z148-z423: |  19 |   7 |  19 |   1 |  12 |   0 |  10 | -32 | -11 |  -1 |   4 | -14 |  -4 |  -8 | -16 | -20 |   9 |  24 |  -9 |   0 | -13 | -28 |  13 |   0 |  -3 |  -1 |   6 | -30 | -13 |  -7 |  -1 | -21 |  12 |  -2 | -11 | -16 |
z148-z423: |  -9 |  24 | -69 |  45 | -12 | -33 |  -4 | -11 |  41 | -17 | -15 |  15 |  26 |  12 |  12 |  36 | -31 |  11 | -17 | -29 | -34 |  16 |   6 | -33 |  47 |  24 | -22 |  -1 |   1 | -10 |  -5 |  31 |   1 |  21 |  37 |  -2 |
z939-z484: | -47 |  -1 |   5 |  17 |  23 |  26 |  23 |   7 |   8 |   8 | -12 | -10 |  -3 | -12 |  -1 |  -3 |  -6 |  34 | -12 |  -4 |   4 |  17 |  -4 | -21 | -14 |  30 |   5 |  27 |  38 |  16 |  31 | -26 |   3 |  17 |  -2 |   4 |
| -19 |  14 | -19 |   0 | -33 |  40 |  21 | -40 |   0 |  22 |  39 |  -7 | -14 |  22 |  -6 |  -3 | -10 |   2 |   7 | -18 |  13 |  -2 |   1 |   9 |   4 |  -7 |   0 | -19 | -13 | -13 |   9 |   0 |  -5 | -16 |  -5 |  -2 | => z148-z423
z679-z546: |  10 |   9 |   2 | -36 |  -6 |  30 |   9 | -17 | -28 | -13 |   0 | -61 | -44 | -52 |  18 |  -9 |  21 | -13 | -30 | -19 | -29 | -24 |  -9 |  25 |  -3 |  -2 |  30 |  -6 |   0 | -31 |  -2 | -10 | -18 |  27 |  35 | -13 |
|  -7 | -21 | -34 |  11 | -10 |   1 | -59 |  17 |  17 | -42 | -17 |  15 |   8 |   6 | -11 |   0 | -19 |  -6 |   8 |  -9 |  33 |   8 |  24 |  13 |  -6 |  -5 |  18 | -11 | -15 |  -6 |  -5 | -35 |   8 | -17 |  30 |  -5 | => z679-z546
z712-z120: |   8 | -22 |  17 | -32 |  26 | -38 |  81 | -26 |   1 |  51 |  49 |  18 | -36 |   4 |  40 |  29 | -19 |   1 |  43 |  30 |  32 | -10 |   6 | -53 | -34 |  -4 |  -2 |  44 |  39 |  34 | -61 | -37 |  15 | -32 | -50 |  -5 |
|  15 |  42 |   9 |  15 |  38 |  16 |  29 | -27 | -47 |  -7 | -20 |  -7 | -34 | -57 | -11 | -55 |  18 |   3 |  28 |  21 |  23 |   7 | -23 |  30 |  23 | -24 |  25 |  -3 |   2 | -19 |  20 |  15 | -14 |   1 |   8 |  64 | => z679-z546
z742-z782: | -28 |  12 |  14 |   3 | -19 | -13 | -11 |  17 |  17 |   0 | -20 |   1 |   6 | -12 | -20 |   2 |  -5 |   2 |  -6 |  -6 |  18 | -10 | -12 |  -6 |   2 |   0 |  11 |  12 |  19 |  30 | -14 |  27 |  -5 |  22 |  23 |  -2 |
|  29 |  28 |  10 |   4 |  23 |  -9 | -19 |  19 |  12 | -23 |  -5 |  24 | -11 |   4 |   1 |   4 |   9 |  39 | -18 | -11 | -18 |   1 |   4 | -14 |   8 | -14 |  16 |   8 | -21 | -46 | -10 |  -8 | -10 |  38 |  -5 | -29 | => z742-z782
z111-z245: |  -7 | -27 |  27 |  22 |  10 |  10 |  14 | -18 |  -4 | -21 |  25 | -11 |  -9 |  15 |   3 |   1 |  28 | -32 |   6 |  -7 |   4 |  50 |  -6 | -26 |  -6 | -14 |  -2 |  13 |   2 | -28 | -32 | -20 |   8 |   3 |   8 |  10 |
|  -4 |  15 |  -7 |  -2 |   6 |  -7 | -19 | -30 |  -8 |  14 |  27 |   4 |  21 | -20 |  -7 |   6 |   7 |   9 | -14 |  -1 |  26 |  18 |  -7 |  -1 |  -8 |  -8 | -23 |  -3 |   1 |  -9 |  22 |  18 | -13 |  -7 |  23 |  14 | => z939-z484
|  -5 |   4 |  10 | -37 |  10 | -10 |  18 |  -9 |  12 |  -1 |  47 | -26 |  -9 |  21 |   2 |  -6 |  13 | -23 | -17 |  -3 |  -1 | -47 |  -3 |  18 |   5 |  20 |   2 | -17 | -19 |   0 |   0 |  11 |  -2 |  -6 | -12 | -10 | => z148-z423
z939-z484: | -32 |  10 |   1 | -35 |  13 |  12 | -19 |  21 |  29 |  20 |   2 |  27 |  15 |  26 |  -5 | -21 |  15 | -10 | -35 | -26 |  37 |  -1 | -34 | -69 | -93 |  16 | -16 | -45 |  15 |  -9 |  35 | -34 |  -4 |  42 |   6 |  -7 |

z816_z917: | -28 | -19 |   3 |   4 | -36 | -13 |  -3 | -12 |  10 |  50 |  25 |  17 | -30 |  11 |   4 |  49 | -17 |  21 |  12 | -26 |  -4 | -12 |  -9 |   2 |   6 | -19 | -11 | -18 | -16 |  23 |   8 | -22 |   6 |   7 | -33 |  14 |
z541_z301: |  19 |  18 | -11 | -17 |  -6 | -14 |  24 |  -4 |  15 |  18 |   8 |  10 |  -4 |  19 |  22 |   7 |  -4 |  -6 |  12 |  -1 | -20 |  34 |  -2 |  25 | -17 | -14 |  25 | -12 |  -5 |   9 |  30 |  -5 |  -2 |  -8 |  15 | -12 |
z405_z476: | -27 | -25 |   7 |  -4 |  12 | -17 |  20 | -22 | -15 | -35 |  -1 |   3 |   8 |  -5 |  21 |   7 |  33 |  17 | -12 |   2 |  -9 |  13 |  14 |   3 | -23 | -14 |   2 | -32 |  -4 | -13 |  -7 |  27 |  28 |  -2 | -12 |  -5 |
z567_z46: |  -7 |   8 | -44 |  22 |  29 | -13 |  41 | -38 |  -6 |  12 | -20 | -57 |   6 |  10 | -24 |  -5 |  11 |  -2 |  -7 | -13 |   3 | -26 |  -6 |   6 | -23 |  16 | -24 | -37 |  -3 | -12 |  -8 |   4 |  -1 |   2 | -11 |   7 |
z816_z917: |  -9 |  10 |  14 |  -7 |   7 |  12 |   6 | -30 | -16 | -28 |   8 | -13 |  -4 |  -5 |  -7 | -10 |   3 |   2 |   8 |  -4 |   7 |  -6 |  13 | -16 |   5 |  20 |   6 |   8 |  11 | -16 |  -7 |  -6 | -13 | -33 |   6 |  -5 |
z655_z33: |  25 |   0 | -32 |   3 | -13 |  28 |  -8 |  17 |  22 |  11 |  29 | -23 |  -4 |  44 |  19 | -21 |   5 | -27 |   1 |  18 |  22 | -39 |  -8 |  51 |  19 | -15 | -14 |  12 | -14 | -23 |  63 |  -8 |   1 | -12 |  36 |  -1 |
| -24 | -16 |  12 |  11 |  20 |   4 | -12 |  -3 | -16 | -23 |   5 |   0 |  -3 | -24 | -13 |   5 |  -9 |   5 |  -7 |   5 |   8 | -47 |  19 | -10 |  24 |  14 | -46 | -10 |   9 | -25 | -15 | -13 |   5 |  11 | -33 |   8 | => z541_z301
|  15 | -33 | -25 |   4 |  20 |  -4 |  19 |  33 |  16 | -37 | -76 | -53 |  37 |   5 | -30 | -22 |  -1 | -17 | -25 | -19 |  47 | -24 |  12 | -22 | -19 | -22 | -24 | -16 |   8 |  -5 |  19 |  15 |  -7 | -20 |  -3 | -51 | => z567_z46
z923_z496: |  10 |   4 |  16 |   6 | -12 | -31 |  21 |  -6 |  -4 |  -3 | -12 |   1 |  -3 |   8 |   7 |   2 | -18 |  13 | -10 |  27 |  22 |   0 |   8 | -21 |   6 | -11 |   9 |   0 | -27 |  19 |  -4 |   1 | -11 |   1 | -25 |  11 |
|   9 |   2 |  -6 |  -1 |  17 | -11 |   2 |  18 |  11 |   6 |  -3 |   6 | -11 |  28 |   8 | -21 | -13 |   3 | -10 |  17 |  -9 | -12 |   1 |   2 |   0 |   9 |  -5 |   6 |   2 |  -7 |  19 | -28 |  -8 |   9 |   9 |   2 | => z405_z476
z655_z33: |  23 |  -7 |  34 |  36 |   6 |   4 |  10 |   8 | -20 | -20 |   2 | -18 |  -5 |   8 | -29 |   2 | -18 |  13 |   7 |  -3 | -10 |  26 | -15 | -20 |  -2 |  37 |  31 |  20 | -14 |  26 | -19 |   7 | -22 |  18 | -21 |  23 |
z975_z702: |  10 | -10 |  18 | -31 |  -4 | -15 |   5 |  17 | -15 |  -3 |  34 |   8 |  20 |  16 |   7 | -23 |   8 |  11 | -10 |  15 | -19 |   3 | -32 | -23 | -20 |   2 |   8 |   7 |  10 |  33 |  -3 | -27 |  -6 |  29 |   9 |   0 |
z405_z476: |  -6 |  -9 | -18 |  29 | -12 |  34 | -48 | -12 | -25 | -40 |  19 |   7 |   7 | -23 | -10 |  32 |  22 |  -2 |  10 |  -2 |  29 |  50 | -32 | -49 | -26 | -21 |   3 | -22 |  11 |  48 | -36 |   2 | -25 | -18 | -13 | -36 |
z980_z385: |   5 |  -1 |  20 |   0 |  11 |  -6 |   7 |  13 |   8 |  27 |  14 |  -2 |   3 | -17 |  17 |  13 |  13 |  -7 |  -5 |  17 | -20 |  -3 |  -5 |   0 |  -2 |  25 |  11 |  -2 |  17 |  -3 |  -2 |  10 |   2 |  10 |  -6 | -26 |
z980_z385: | -29 |  -5 | -22 |   3 | -21 |  11 |  -1 | -15 |   0 |  -6 |  16 |  -6 |   7 |   0 |   2 |   7 | -15 |  -3 |  33 | -12 |  -7 |   9 |  15 |   0 | -25 |   2 | -16 |  -2 | -13 |  22 |  -2 |  -3 |  23 |  -6 | -11 |   6 |
|  -1 |   1 |  -7 |  -3 |   0 | -10 |  -7 |   1 |  21 | -15 | -22 |  -9 |   4 |  15 |   3 | -14 |   7 |  -2 |  -2 | -13 |  19 | -14 |  29 |  -3 | -12 | -24 |  -1 |   1 |  22 | -17 |   4 |   2 |   2 |   5 |  -2 | -39 | => z567_z46
|  -2 |   3 |   7 |  -3 |   3 |  -1 |   1 |  19 | -18 |  11 |  -3 | -13 |  -5 |  -3 | -17 |  14 | -14 |  -6 | -19 |   3 |   3 |   9 | -30 | -25 |  20 |  12 | -37 |   8 |  13 | -20 | -10 |   7 |  13 |  14 | -27 |   2 | => z541_z301
|  11 |   1 |  32 |  18 |  42 | -14 |  -1 |  15 |   6 |  64 |  10 | -26 |   1 |   0 |  -3 |  16 |  -2 |   4 |  10 | -13 | -27 |  24 |   6 | -13 | -34 |  11 |   5 |  17 |  11 | -29 |  -6 |  48 | -22 |  12 | -10 |  -6 | => z980_z385
| -14 | -17 | -31 |   0 |  -7 | -11 |   0 | -16 |  -5 |  39 |  32 |  11 | -35 |  22 |   3 |  22 |  -9 |  -6 |  21 |  -2 |   6 |  10 | -20 |  19 |   5 | -10 |  12 | -14 | -27 |  13 | -16 |  -4 |  18 |  22 | -41 | -28 | => z816_z917
z770_z207: |  -2 |  -9 |   2 | -15 |   2 | -12 |  15 |   0 | -29 |  -3 |  -8 |  14 | -22 | -15 |  22 |  -1 |   5 |   8 | -15 |  14 |  22 |  23 |   8 |  -5 |   4 | -22 | -28 |   4 | -16 | -29 |   7 |  10 |  -4 | -23 |  -5 |  -6 |
|  16 |  44 |  11 |   9 |  13 |  10 |   5 |  18 |  27 |  69 |  -4 | -10 | -28 |  27 | -31 | -25 | -45 |  -4 |  -7 |  12 | -16 | -31 |  -4 |  28 |  39 |  22 | -20 |  36 |  -4 |  -4 |  39 | -37 | -17 |  28 |  -6 |  36 | => z405_z476

z694_z539: |  -2 |  -2 |   1 |   3 |   4 | -16 |  -5 |  -5 |  10 |  32 |   7 | -20 |  -5 |  -2 |   8 |   8 |   5 |  10 |  13 |   3 |  -1 |  -8 | -11 | -17 |   4 |  16 |   8 |  -2 |  -2 |  -7 | -22 |  -9 |  -7 |  -6 |   5 | -32 |
|  31 |  16 |   6 |  48 |  -5 | -37 |  10 |   7 |  10 |  14 | -31 |   3 |  19 |  -3 | -28 |  -2 |   1 | -39 | -16 |  13 | -10 |  16 | -20 | -17 | -40 | -14 | -14 | -33 |  13 |   2 |  26 |  12 |  14 |  31 | -30 |   6 | => z694_z539
z135_z487: | -15 | -19 |   4 |  19 | -20 |   6 |  10 |  24 |  -1 |  38 |  -6 |  -4 |  -6 | -28 |  -2 | -24 | -18 | -80 |   8 |  -4 |  18 |  -8 |  -1 |   3 |  30 | -23 | -15 |   8 |  -8 |  -8 |  22 |  12 |  12 |  12 |  11 | -22 |
|  34 |  23 |  -1 |  13 |  20 | -28 |   4 |  -1 |  -9 |  -7 |  34 |   8 |   6 |  22 |   2 |   5 |   9 |  11 | -22 |  14 | -12 |  18 |  18 |  -2 |  -5 | -20 |  30 | -12 |   3 |  -3 |  10 |   0 | -22 |  -3 |  10 |  13 | => z135_z487
z253_z940: | -11 |  19 |   3 |   9 |   2 |  -4 |   8 |   7 |   0 | -35 |   5 |  28 | -16 |  -3 |  -5 |   7 |   6 | -13 |  -1 |  20 |  10 |   5 | -19 |   9 |  -8 |  -6 |   9 |   1 |  17 |  -7 |   2 |  12 | -25 |   7 |   6 |   2 |
z460_z857: | -22 | -13 |  -7 | -25 |  -9 |  29 | -20 |  22 | -11 |  -8 |  14 |  -7 |  11 |  15 |  22 |  -4 | -14 |  -3 |  15 |  -4 |  15 |  20 |  16 |   0 |  20 | -36 |  -1 |   9 | -46 |   9 | -13 |  -4 |  23 |  11 | -24 | -33 |
| -15 |   6 | -26 |  -4 |   3 | -30 | -15 |  11 |  33 |   2 |  -3 | -29 |  -1 |  -7 | -18 |  10 |  57 | -10 |  19 |  -3 | -28 | -17 | -10 |  -3 |  12 |   6 | -12 |  -6 |   2 | -27 | -31 | -23 | -18 |  -6 | -13 |  20 | => z460_z857
z353_z370: |  25 |  45 |  12 | -15 |  39 |   7 |  -1 |   4 |  14 |  17 |   2 |  30 |   5 | -10 |  -7 |  17 | -19 |   8 |  -1 |  16 | -43 |  -8 | -27 | -21 |  -4 |  36 |   6 |   6 |  51 |  -2 |  -3 |  -2 |  42 |   7 |  -1 | -42 |
|   9 |  32 |  10 | -27 |  34 |  21 | -17 |   1 |   1 |  -8 | -12 |  34 | -16 | -19 |   5 | -12 |  -2 |   2 |  -1 |  17 | -27 | -18 |  -7 |  -1 |  -5 |  11 | -13 |   4 |  23 | -12 | -21 |   5 |  27 | -11 |   2 |  -8 | => z353_z370
z149_z372: |  -6 |  -4 |  -9 |  29 |  -3 |   6 | -12 | -25 |  -5 |  16 |   8 |  -3 |  -4 |   8 | -12 |   5 | -22 |  17 |  26 |  -6 | -18 |  -3 |  10 |   2 | -22 | -44 |  -5 |   2 |  -1 |  21 |   1 |  -4 |   9 |   7 |  -4 | -22 |
z272_z842: | -19 |   3 |  -4 |  -3 | -15 |  16 |   8 | -12 | -24 | -10 | -11 |  10 |  -5 |  12 | -20 |  11 | -14 |   6 | -14 |  10 |  -2 | -11 |   0 |  17 |  -6 | -18 |  15 |  10 |   1 |  -2 |  17 |   8 |  -3 |   7 |  11 |  -2 |
|   8 |  18 |   3 |  11 |  14 |  -9 |  -4 |  21 |   1 |  -3 |  45 |   8 |  -8 |  -1 |  10 |  -9 |  -6 | -19 | -18 |   6 |  -2 |  19 |  -4 |   1 | -15 | -10 |   7 | -16 |  18 | -23 |  16 |   0 | -29 |   4 |   7 |  -2 | => z135_z487
